Below are the code and all the weights of a small trained network. Each question names an input and a class and asks about switching units off, where a switched-off unit gives its printed mean instead of its output.

import numpy as np


def w(rows, s, z=0):
    codes = np.array(rows[::2]) - 128.0
    scale = np.full(codes.shape[1], s)
    scale[-1] = z or s
    return codes * scale


def f(y):
    return np.maximum(y, 0)


def log_softmax(a):
    a = a - a.max(-1, keepdims=True)
    return a - np.log(np.exp(a).sum(-1, keepdims=True))


def net(x, mask):
    res = np.array(x, float).reshape(1, 5) / 4 @ E
    y = f(res @ A[0][:, :-1].T + A[0][:, -1])
    res = res + np.where(mask, y, B[0][:, -1]) @ B[0][:, :-1]
    return log_softmax(res[-1] @ U[:, :-1].T + U[:, -1])


A, B = {}, {}
E = w([
[215,181,88,104],'x0',
[75,209,91,166],'x1',
[126,128,129,127],'x2',
[74,172,98,10],'x3',
[134,200,224,100],'x4',
],0.012)
A[0] = w([
[136,159,108,139,124],'n1',
[4,102,152,50,128],'n2',
[106,118,153,202,97],'n3',
[105,170,113,100,130],'n4',
[125,61,184,100,97],'n5',
[91,143,90,156,107],'n6',
[142,57,112,96,130],'n7',
[166,167,75,43,124],'n8',
[165,70,135,98,122],'n9',
[125,109,118,189,138],'n10',
[59,81,157,79,109],'n11',
[131,64,34,128,70],'n12',
[136,180,90,154,97],'n13',
[132,188,250,105,63],'n14',
[85,87,69,126,84],'n15',
[135,117,81,137,1],'n16',
[84,165,129,158,81],'n17',
[44,161,128,183,119],'n18',
[186,127,126,130,115],'n19',
[231,179,69,115,73],'n20',
[139,160,90,60,121],'n21',
[179,145,170,185,101],'n22',
[116,174,91,174,106],'n23',
[143,150,170,174,101],'n24',
[85,113,184,151,85],'n25',
[81,80,98,139,135],'n26',
[107,152,105,152,90],'n27',
[175,96,125,186,112],'n28',
[161,134,126,155,126],'n29',
[63,151,219,144,83],'n30',
],0.015,0.0054)
B[0] = w([
[108,118,202,95,154],'n1',
[106,67,104,196,251],'n2',
[115,80,106,152,189],'n3',
[136,103,106,180,189],'n4',
[111,89,174,65,180],'n5',
[167,66,175,58,166],'n6',
[117,89,157,90,190],'n7',
[87,46,135,165,226],'n8',
[103,103,117,72,184],'n9',
[98,99,97,160,188],'n10',
[123,98,143,159,198],'n11',
[193,185,81,124,212],'n12',
[143,101,181,48,170],'n13',
[226,148,1,104,228],'n14',
[182,173,93,140,186],'n15',
[205,178,45,125,145],'n16',
[140,65,124,105,169],'n17',
[122,62,199,43,204],'n18',
[106,72,157,136,168],'n19',
[185,94,232,176,215],'n20',
[103,83,67,160,207],'n21',
[90,66,62,121,194],'n22',
[119,49,117,89,176],'n23',
[80,113,78,161,175],'n24',
[181,105,143,174,173],'n25',
[233,225,154,134,189],'n26',
[115,137,111,108,154],'n27',
[98,127,95,104,204],'n28',
[77,79,95,144,162],'n29',
[201,161,138,114,201],'n30',
],0.0085,0.014)
U = w([
[176,147,65,105,89],'0',
[65,87,79,177,53],'1',
[108,92,154,8,83],'2',
[113,115,124,124,248],'3',
[143,109,164,172,162],'4',
[94,136,126,126,177],'5',
[75,163,151,105,99],'6',
[99,179,173,126,104],'7',
],0.016,0.017)

Each question gives the input, the list of numbers given to net, and the class t.
The units are the neurons (one row each of A and B). Each row of codes is followed by its name. A weight is (code - 128) times the scale printed after its matrix; where a second scale follows, it is the last column's (A, B and U).
mask holds one flag per neuron, in row order. A switched-off neuron (its flag False) gives its mean, the last column of its row in B, instead of its output. The means were averaged over made-up inputs and are rounded, as every weight is.
A unit's drop is (log p(t) with every unit on - log p(t) with that unit switched off) / (log p(t) with every unit on - log p(t) with every unit switched off).
The circuit of an input: a set's keep is (log p(t) with only the set's units on - log p(t) with every unit switched off) / (log p(t) with every unit on - log p(t) with every unit switched off). Starting from the 12 units with the biggest drops (on a tie, the unit counted first), units are removed one at a time, each time the one whose removal leaves the highest keep (on an exact tie, the one counted first), for as long as the keep stays at least 0.8.
circuit, biggest first: the units of the circuit, biggest drop first
unit that matters most: the unit with the biggest drop
k most important neurons: the k neurons with the biggest drops, biggest first
drop when u is switched off: that unit's drop, to one decimal
input [3,3,3,-2,-6], class 0: circuit, biggest first	n12
input [6,6,-3,-7,6], class 1: 3 most important neurons	n22, n24, n29
input [3,-8,-5,-6,-4], class 2: circuit, biggest first	n9, n7
input [-7,-3,-3,-6,-8], class 0: circuit, biggest first	n26, n12
input [-7,-6,-5,1,-4], class 4: 4 most important neurons	n26, n2, n18, n11
input [-6,-3,1,5,-1], class 4: 2 most important neurons	n2, n26
input [-7,2,2,7,2], class 1: 2 most important neurons	n2, n20
input [8,-7,0,1,-7], class 4: 2 most important neurons	n20, n14
input [8,7,7,6,-7], class 4: 3 most important neurons	n20, n8, n14
input [7,-6,4,1,4], class 4: 3 most important neurons	n20, n18, n8
input [-6,-7,6,8,-7], class 1: 2 most important neurons	n2, n11
input [-6,6,4,6,7], class 0: 2 most important neurons	n14, n30
input [6,-4,-4,1,5], class 4: 3 most important neurons	n20, n8, n12
input [8,-1,-2,-8,3], class 1: unit that matters most	n22
input [-7,-3,-8,8,-8], class 0: 3 most important neurons	n26, n12, n15
input [-6,3,2,-3,7], class 0: 2 most important neurons	n14, n30
input [0,2,-4,7,6], class 1: 2 most important neurons	n2, n8
input [-5,2,-5,8,4], class 1: drop when n2 is switched off	0.4
input [6,-5,6,5,7], class 0: drop when n14 is switched off	2.0
input [4,-2,-2,3,3], class 4: drop when n28 is switched off	0.2
input [3,-8,-1,-6,-6], class 2: drop when n9 is switched off	0.3
input [-6,-3,-4,4,2], class 4: unit that matters most	n2
